Below are the code and all the weights of a small trained network. Each question names an input and a class and asks about switching units off, where a switched-off unit gives its printed mean instead of its output.

import numpy as np


def w(rows, s, z=0):
    codes = np.array(rows[::2]) - 128.0
    scale = np.full(codes.shape[1], s)
    scale[-1] = z or s
    return codes * scale


def norm(h):
    return h / np.sqrt((h * h).mean(-1, keepdims=True) + 1e-5)


def f(y):
    return y / 2 * (1 + np.tanh(0.7978845608 * (y + 0.044715 * y**3)))


def log_softmax(a):
    a = a - a.max(-1, keepdims=True)
    return a - np.log(np.exp(a).sum(-1, keepdims=True))


def net(x, mask):
    res = np.array(x, float).reshape(1, 3) / 4 @ E
    u = 0
    for l in range(3):
        y = f(norm(res) @ A[l][:, :-1].T + A[l][:, -1])
        res = res + np.where(mask[u : u + 3], y, B[l][:, -1]) @ B[l][:, :-1]
        u += 3
    return log_softmax(norm(res)[-1] @ U[:, :-1].T + U[:, -1])


A, B = {}, {}
E = w([
[143,61,39],'x0',
[90,13,181],'x1',
[2,60,111],'x2',
],0.0076)
A[0] = w([
[244,117,105,155],'0.n0',
[68,52,174,129],'0.n1',
[3,217,146,2],'0.n2',
],0.0052,0.0041)
B[0] = w([
[210,35,101,252],'0.n0',
[207,142,88,226],'0.n1',
[9,162,86,92],'0.n2',
],0.011,0.0016)
A[1] = w([
[37,186,9,39],'1.n0',
[114,120,73,80],'1.n1',
[41,92,164,4],'1.n2',
],0.012,0.0018)
B[1] = w([
[88,112,223,253],'1.n0',
[53,21,182,159],'1.n1',
[134,206,10,186],'1.n2',
],0.012,0.0036)
A[2] = w([
[170,104,27,225],'2.n0',
[215,155,229,176],'2.n1',
[187,231,253,2],'2.n2',
],0.0064,0.0028)
B[2] = w([
[112,254,80,222],'2.n0',
[83,100,209,252],'2.n1',
[185,176,173,199],'2.n2',
],0.0086,0.0033)
U = w([
[219,247,209,122],'0',
[4,211,221,55],'1',
[189,117,252,253],'2',
[81,223,60,177],'3',
[250,190,56,119],'4',
[31,19,220,57],'5',
[251,15,119,52],'6',
[77,47,76,164],'7',
],0.016,0.004)

Each question gives the input, the list of numbers given to net, and the class t.
The units are the neurons (one row each of A and B). Each row of codes is followed by its name. A weight is (code - 128) times the scale printed after its matrix; where a second scale follows, it is the last column's (A, B and U).
mask holds one flag per neuron, layer by layer. A switched-off neuron (its flag False) gives its mean, the last column of its row in B, instead of its output. The means were averaged over made-up inputs and are rounded, as every weight is.
A unit's drop is (log p(t) with every unit on - log p(t) with that unit switched off) / (log p(t) with every unit on - log p(t) with every unit switched off).
The circuit of an input: a set's keep is (log p(t) with only the set's units on - log p(t) with every unit switched off) / (log p(t) with every unit on - log p(t) with every unit switched off). Starting from all 9 units, units are removed one at a time, each time the one whose removal leaves the highest keep (on an exact tie, the one counted first), for as long as the keep stays at least 0.8.
circuit, biggest first: the units of the circuit, biggest drop first
most important unit: the unit with the biggest drop
top k neurons: the k neurons with the biggest drops, biggest first
drop of u: that unit's drop, to one decimal
input [0,4,2], class 3: most important unit -> 0.n0
input [-3,-5,1], class 1: circuit, biggest first -> 0.n2; 1.n0
input [-8,1,4], class 3: circuit, biggest first -> 1.n2; 1.n0
input [3,8,-2], class 6: circuit, biggest first -> 1.n0; 0.n1
input [3,4,5], class 7: top 2 neurons -> 1.n1; 0.n1
input [3,6,0], class 6: circuit, biggest first -> 0.n1; 1.n0
input [-1,1,5], class 3: top 2 neurons -> 1.n2; 2.n1
input [3,-3,5], class 5: top 3 neurons -> 1.n0; 1.n1; 2.n0
input [6,8,0], class 6: circuit, biggest first -> 0.n1; 1.n0
input [3,8,1], class 7: circuit, biggest first -> 1.n0; 1.n2
input [2,2,-7], class 6: top 2 neurons -> 0.n0; 1.n2
input [1,-2,2], class 5: drop of 1.n0 -> 0.1
input [8,-8,5], class 5: drop of 1.n0 -> 0.3
input [6,-6,8], class 5: circuit, biggest first -> 1.n0
input [8,-8,3], class 5: drop of 1.n0 -> 0.5
